Below is a small trained network, with its code and all its weights. Each question gives an input and a class and asks what happens when units are switched off, that is, made to give their printed mean instead of their output.

import numpy as np


def w(rows, s, z=0):
    codes = np.array(rows[::2]) - 128.0
    scale = np.full(codes.shape[1], s)
    scale[-1] = z or s
    return codes * scale


def f(y):
    return np.maximum(y, 0)


def log_softmax(a):
    a = a - a.max(-1, keepdims=True)
    return a - np.log(np.exp(a).sum(-1, keepdims=True))


def net(x, mask):
    res = np.array(x, float).reshape(1, 5) / 4 @ E
    y = f(res @ A[0][:, :-1].T + A[0][:, -1])
    res = res + np.where(mask, y, B[0][:, -1]) @ B[0][:, :-1]
    return log_softmax(res[-1] @ U[:, :-1].T + U[:, -1])


A, B = {}, {}
E = w([
[133,146,249,93,90,60,189],'x0',
[170,100,114,106,178,185,244],'x1',
[239,117,58,101,54,81,141],'x2',
[67,204,83,79,94,177,146],'x3',
[50,92,68,177,107,63,196],'x4',
],0.011)
A[0] = w([
[147,131,170,106,125,133,199,88],'N1',
[116,63,49,135,164,171,79,89],'N2',
[119,151,67,195,135,191,108,138],'N3',
[32,97,84,169,96,82,217,98],'N4',
[181,163,141,92,147,183,130,88],'N5',
[175,27,157,158,182,114,117,233],'N6',
[111,147,231,55,72,61,186,127],'N7',
[50,143,203,136,193,123,136,113],'N8',
[155,68,182,203,123,88,90,142],'N9',
[175,128,113,109,194,202,253,75],'N10',
[163,158,168,113,107,180,114,137],'N11',
[145,103,62,193,188,162,95,110],'N12',
[137,168,153,184,86,134,70,80],'N13',
[115,146,207,135,84,72,178,73],'N14',
[156,143,173,62,181,132,36,92],'N15',
[197,112,80,130,67,80,137,86],'N16',
[64,154,143,113,161,133,104,116],'N17',
[104,76,96,152,120,133,192,109],'N18',
[72,197,145,153,70,58,19,73],'N19',
[192,172,60,82,49,105,182,70],'N20',
[69,211,103,42,47,182,158,254],'N21',
[150,114,115,114,68,90,78,131],'N22',
[177,155,194,112,109,203,105,87],'N23',
[70,142,157,185,206,163,131,87],'N24',
[52,110,105,189,83,35,127,103],'N25',
],0.012,0.0068)
B[0] = w([
[89,165,145,184,73,150,129,178],'N1',
[117,178,94,104,56,120,134,196],'N2',
[102,148,110,121,73,113,145,193],'N3',
[155,28,164,72,135,179,65,211],'N4',
[157,42,160,125,130,156,92,174],'N5',
[54,104,64,106,201,132,213,214],'N6',
[112,147,48,103,56,112,147,239],'N7',
[222,144,71,173,131,52,114,211],'N8',
[44,114,74,117,175,149,205,191],'N9',
[157,176,254,233,103,147,206,210],'N10',
[123,94,119,64,133,129,103,180],'N11',
[83,176,86,117,31,128,138,195],'N12',
[136,91,183,180,106,140,144,170],'N13',
[106,155,64,107,41,134,111,194],'N14',
[162,41,149,86,110,185,84,200],'N15',
[203,111,103,145,167,71,96,194],'N16',
[171,156,80,146,163,74,113,177],'N17',
[169,90,225,79,130,193,85,173],'N18',
[112,148,241,247,134,173,211,223],'N19',
[183,129,101,175,171,58,78,207],'N20',
[63,65,63,99,213,131,234,248],'N21',
[161,153,150,179,155,84,150,182],'N22',
[147,81,143,73,111,171,81,192],'N23',
[248,120,72,165,163,27,47,191],'N24',
[165,59,196,77,119,200,84,199],'N25',
],0.0092,0.017)
U = w([
[200,136,94,136,157,60,102,114],'0',
[151,76,158,56,110,204,90,94],'1',
[129,162,192,173,109,161,170,231],'2',
[104,165,75,91,10,128,135,81],'3',
[74,107,76,92,211,144,186,93],'4',
[91,134,124,68,177,125,160,253],'5',
[117,225,130,45,192,110,94,84],'6',
],0.013,0.0082)

Each question gives the input, the list of numbers given to net, and the class t.
The units are the neurons (one row each of A and B). Each row of codes is followed by its name. A weight is (code - 128) times the scale printed after its matrix; where a second scale follows, it is the last column's (A, B and U).
mask holds one flag per neuron, in row order. A switched-off neuron (its flag False) gives its mean, the last column of its row in B, instead of its output. The means were averaged over made-up inputs and are rounded, as every weight is.
A unit's drop is (log p(t) with every unit on - log p(t) with that unit switched off) / (log p(t) with every unit on - log p(t) with every unit switched off).
The circuit of an input: a set's keep is (log p(t) with only the set's units on - log p(t) with every unit switched off) / (log p(t) with every unit on - log p(t) with every unit switched off). Starting from the 12 units with the biggest drops (on a tie, the unit counted first), units are removed one at a time, each time the one whose removal leaves the highest keep (on an exact tie, the one counted first), for as long as the keep stays at least 0.8.
circuit, biggest first: the units of the circuit, biggest drop first
unit that matters most: the unit with the biggest drop
k most important neurons: the k neurons with the biggest drops, biggest first
drop when u is switched off: that unit's drop, to one decimal
input [-6,-3,-3,0,8], class 1: 2 most important neurons => N4, N25
input [-7,3,6,2,1], class 3: 2 most important neurons => N12, N2
input [-6,5,5,-7,6], class 4: unit that matters most => N6
input [-6,-3,3,-6,2], class 3: 3 most important neurons => N21, N12, N2
input [2,-5,-2,1,-4], class 2: 3 most important neurons => N19, N4, N25
input [7,1,-6,2,2], class 3: 4 most important neurons => N7, N14, N20, N16
input [1,7,-6,5,-2], class 2: 3 most important neurons => N10, N20, N16
input [1,7,7,1,5], class 0: 3 most important neurons => N20, N16, N19
input [-6,-8,4,-6,-5], class 2: 2 most important neurons => N19, N21
input [-7,6,2,-6,8], class 1: 2 most important neurons => N18, N4
input [-1,-2,-4,5,5], class 1: 3 most important neurons => N4, N25, N6
input [-4,-1,2,7,5], class 4: 3 most important neurons => N21, N15, N23
input [3,-2,-5,-6,-1], class 4: 4 most important neurons => N9, N6, N20, N16
input [-1,-1,5,-2,7], class 1: circuit, biggest first => N25
input [-3,4,-4,-1,6], class 1: 2 most important neurons => N4, N18
input [-5,7,0,-6,6], class 2: 2 most important neurons => N10, N21
input [-2,-1,4,8,4], class 4: drop when N21 is switched off => 1.1
input [4,8,-8,-6,3], class 0: drop when N8 is switched off => 1.1
input [7,-2,-2,-2,0], class 3: drop when N20 is switched off => 0.0
input [-5,-2,6,2,6], class 0: drop when N5 is switched off => 0.3
input [-4,-7,4,-5,7], class 1: unit that matters most => N25
